Below are the code and all the weights of a small trained network. Each question names an input and a target symbol and asks about switching units off, where a switched-off unit gives its printed mean instead of its output.

import numpy as np


def w(rows, s, z=0):
    codes = np.array(rows[::2]) - 128.0
    scale = np.full(codes.shape[1], s)
    scale[-1] = z or s
    return codes * scale


def norm(h):
    return h / np.sqrt((h * h).mean(-1, keepdims=True) + 1e-5)


def f(y):
    return y / 2 * (1 + np.tanh(0.7978845608 * (y + 0.044715 * y**3)))


def softmax(a):
    e = np.exp(a - a.max(-1, keepdims=True))
    return e / e.sum(-1, keepdims=True)


def log_softmax(a):
    a = a - a.max(-1, keepdims=True)
    return a - np.log(np.exp(a).sum(-1, keepdims=True))


def net(x, mask):
    ids = ['ΔΦεζημπψ'.index(c) for c in x.split()]
    T = len(ids)
    res = E[ids] + P[:T]
    u = 0
    for l in range(2):
        r = norm(res)
        for j in range(2):
            rows = slice(3 * j, 3 * j + 3)
            q, k, v = (r @ M[l][rows].T for M in (Q, K, V))
            z = softmax(np.where(np.tri(T) > 0, q @ k.T / 3**0.5, -1e9)) @ v
            o = O[l][rows]
            res = res + np.where(mask[u + j], z, o[:, -1]) @ o[:, :-1]
        u += 2
        y = f(norm(res) @ A[l][:, :-1].T + A[l][:, -1])
        res = res + np.where(mask[u : u + 4], y, B[l][:, -1]) @ B[l][:, :-1]
        u += 4
    return log_softmax(norm(res)[-1] @ U[:, :-1].T + U[:, -1])


Q, K, V, O, A, B = {}, {}, {}, {}, {}, {}
E = w([
[5,146,112,198,91,99,139,47,97],'Δ',
[120,81,159,165,142,75,128,133,173],'Φ',
[117,167,159,144,163,121,90,138,101],'ε',
[63,62,196,93,159,149,115,113,141],'ζ',
[141,122,87,89,123,102,122,58,159],'η',
[78,161,91,123,115,154,90,131,172],'μ',
[124,97,105,157,84,191,156,102,108],'π',
[136,170,97,117,98,103,189,165,138],'ψ',
],0.027)
P = w([
[115,106,50,198,249,128,161,208,156],'0',
[51,131,136,126,92,160,135,137,172],'1',
[61,134,149,118,90,148,125,123,163],'2',
[73,143,166,121,102,137,116,111,143],'3',
[84,135,163,112,104,144,109,97,141],'4',
[101,120,168,110,117,119,127,81,138],'5',
[106,101,168,108,113,115,111,69,138],'6',
[115,98,181,113,124,115,113,68,132],'7',
],0.011)
Q[0] = w([
[170,163,121,194,158,106,181,57,102],'0.h0',
[170,73,123,156,190,104,145,106,150],'0.h0',
[215,168,151,188,254,194,45,162,64],'0.h0',
[7,157,235,187,144,184,158,59,170],'0.h1',
[122,88,153,122,144,150,175,242,102],'0.h1',
[141,65,164,160,86,131,146,160,124],'0.h1',
],0.0083)
K[0] = w([
[114,120,157,196,141,81,164,105,84],'0.h0',
[150,73,171,166,99,86,117,154,207],'0.h0',
[163,203,255,65,73,110,50,100,70],'0.h0',
[105,117,130,176,190,134,120,120,109],'0.h1',
[138,148,117,195,159,172,154,206,135],'0.h1',
[132,91,140,178,107,143,146,134,130],'0.h1',
],0.0084)
V[0] = w([
[27,182,161,147,106,130,170,62,142],'0.h0',
[206,85,92,132,158,206,117,111,138],'0.h0',
[132,99,65,3,156,162,154,204,86],'0.h0',
[65,83,148,155,147,150,78,100,135],'0.h1',
[129,87,103,154,206,108,68,48,113],'0.h1',
[146,120,94,70,130,93,90,109,56],'0.h1',
],0.0063)
O[0] = w([
[146,45,33,66,71,57,161,169,171,227],'0.h0',
[101,135,194,220,204,94,136,157,49,64],'0.h0',
[97,128,191,224,226,228,169,45,251,150],'0.h0',
[64,57,33,108,82,125,145,205,104,199],'0.h1',
[49,162,3,63,126,121,234,156,116,121],'0.h1',
[110,193,132,137,208,180,235,117,188,3],'0.h1',
],0.0048,0.0029)
A[0] = w([
[163,66,112,33,171,118,95,90,90,138],'0.n0',
[130,108,244,90,154,180,33,130,126,80],'0.n1',
[159,190,99,121,86,104,204,220,135,95],'0.n2',
[237,205,254,78,74,119,118,35,154,2],'0.n3',
],0.0075,0.0058)
B[0] = w([
[80,175,162,59,59,158,202,133,134,165],'0.n0',
[56,248,99,221,192,192,228,133,168,128],'0.n1',
[74,215,190,164,46,117,156,110,146,254],'0.n2',
[186,72,210,93,118,71,106,1,103,209],'0.n3',
],0.0081,0.0039)
Q[1] = w([
[33,76,124,112,24,49,177,108,192],'1.h0',
[157,145,78,126,161,163,114,154,119],'1.h0',
[112,131,117,154,171,150,98,161,115],'1.h0',
[251,158,161,116,237,116,69,106,62],'1.h1',
[96,210,136,160,82,134,170,111,156],'1.h1',
[213,130,120,155,190,108,139,161,90],'1.h1',
],0.011)
K[1] = w([
[178,153,82,209,254,133,210,150,127],'1.h0',
[105,138,204,77,95,126,106,106,104],'1.h0',
[161,127,172,93,90,116,94,75,115],'1.h0',
[146,123,177,63,19,161,94,55,102],'1.h1',
[134,170,42,83,157,178,180,231,96],'1.h1',
[116,91,147,55,48,117,114,66,154],'1.h1',
],0.008)
V[1] = w([
[67,122,78,115,83,201,35,149,184],'1.h0',
[113,164,200,124,95,129,149,170,238],'1.h0',
[60,93,206,222,92,173,104,171,76],'1.h0',
[134,30,132,151,175,95,177,165,222],'1.h1',
[127,165,42,151,160,114,73,254,126],'1.h1',
[71,108,170,20,211,150,121,159,114],'1.h1',
],0.0068)
O[1] = w([
[195,38,110,190,154,226,117,162,103,170],'1.h0',
[192,121,153,164,2,96,130,149,153,170],'1.h0',
[149,112,192,60,157,164,173,176,199,103],'1.h0',
[145,121,143,87,130,124,72,219,53,239],'1.h1',
[210,135,103,71,126,165,119,80,95,253],'1.h1',
[157,60,97,129,182,16,142,132,124,96],'1.h1',
],0.0086,0.0071)
A[1] = w([
[194,117,119,145,235,80,102,135,142,2],'1.n0',
[148,33,160,209,180,99,93,26,224,124],'1.n1',
[140,210,95,194,109,137,140,220,58,81],'1.n2',
[83,144,160,254,140,128,74,141,179,143],'1.n3',
],0.0085,0.0039)
B[1] = w([
[140,217,62,54,70,119,94,153,159,117],'1.n0',
[89,57,38,162,126,168,211,196,213,213],'1.n1',
[29,98,123,152,100,181,255,122,161,251],'1.n2',
[100,89,9,185,118,85,163,218,142,219],'1.n3',
],0.0078,0.0017)
U = w([
[83,151,17,116,113,203,161,197,166,254],'Δ',
[142,186,184,66,111,132,42,134,36,153],'Φ',
[181,159,99,81,181,107,131,22,167,146],'ε',
[137,47,141,142,132,72,129,180,156,71],'ζ',
[63,166,88,208,140,109,121,83,62,76],'η',
[194,91,115,178,117,255,156,122,65,47],'μ',
[57,134,223,107,220,202,137,145,150,66],'π',
[140,196,181,181,60,139,154,136,179,147],'ψ',
],0.0057,0.0038)

Each question gives the input, a string of symbols that net reads in full, and the target symbol t.
The units are the heads (3 rows each of Q, K, V and O) and the neurons (one row each of A and B). Each row of codes is followed by its name. A weight is (code - 128) times the scale printed after its matrix; where a second scale follows, it is the last column's (O, A, B and U).
mask holds one flag per unit, layer by layer, with each layer's heads first. A switched-off unit (its flag False) gives its mean, the last column of its rows in O or B, instead of its output. The means were averaged over made-up inputs and are rounded, as every weight is.
A unit's drop is (log p(t) with every unit on - log p(t) with that unit switched off) / (log p(t) with every unit on - log p(t) with every unit switched off).
The circuit of an input: a set's keep is (log p(t) with only the set's units on - log p(t) with every unit switched off) / (log p(t) with every unit on - log p(t) with every unit switched off). Starting from all 12 units, units are removed one at a time, each time the one whose removal leaves the highest keep (on an exact tie, the one counted first), for as long as the keep stays at least 0.8.
units of the circuit, in order: the units of the circuit, biggest drop first
top k neurons: the k neurons with the biggest drops, biggest first
heads that matter: for each layer, one digit per head in row order, 1 if its drop is at least 0.15 and else 0, layers parted by /
drop when u is switched off: that unit's drop, to one decimal
input π ψ η ψ μ ψ, target π: units of the circuit, in order : [1.h0; 0.h0]
input η ψ μ Δ Δ μ, target η: heads that matter : 00 / 10
input η Φ ψ ε ψ, target η: heads that matter : 10 / 10
input Φ μ ψ Φ ψ, target Φ: heads that matter : 01 / 01
input ψ μ ζ, target Δ: top 4 neurons : [0.n1; 1.n3; 0.n3; 0.n2]
input η η ε π μ ψ, target η: heads that matter : 00 / 10
input Φ ψ ψ ψ, target Φ: heads that matter : 01 / 00
input ε Δ μ η Δ Δ ψ Φ, target ε: heads that matter : 10 / 11
input π ψ ψ ψ μ μ Φ, target Δ: heads that matter : 00 / 00
input Φ π η, target Φ: units of the circuit, in order : [1.h1]
input Φ Φ μ, target Φ: heads that matter : 00 / 01
input Φ ε ψ π, target Φ: heads that matter : 10 / 11
input ψ ψ Φ, target Δ: heads that matter : 10 / 00
input μ μ ψ Δ μ Δ, target μ: heads that matter : 00 / 11
input Φ Φ π Δ, target Φ: units of the circuit, in order : [1.h1; 0.h0]
input μ ψ Φ ψ ε ε μ ψ, target μ: heads that matter : 10 / 10
input Φ μ ψ ψ π, target Φ: heads that matter : 00 / 11
input μ ψ ψ Φ Φ μ, target μ: drop when 0.n2 is switched off : 0.0
input ε ψ η ψ η ψ, target ε: drop when 1.h0 is switched off : 0.1
input Φ ψ μ η ψ Φ, target Φ: drop when 1.h1 is switched off : 0.5
input Φ ε ψ ψ Δ, target Φ: drop when 1.n2 is switched off : 0.0
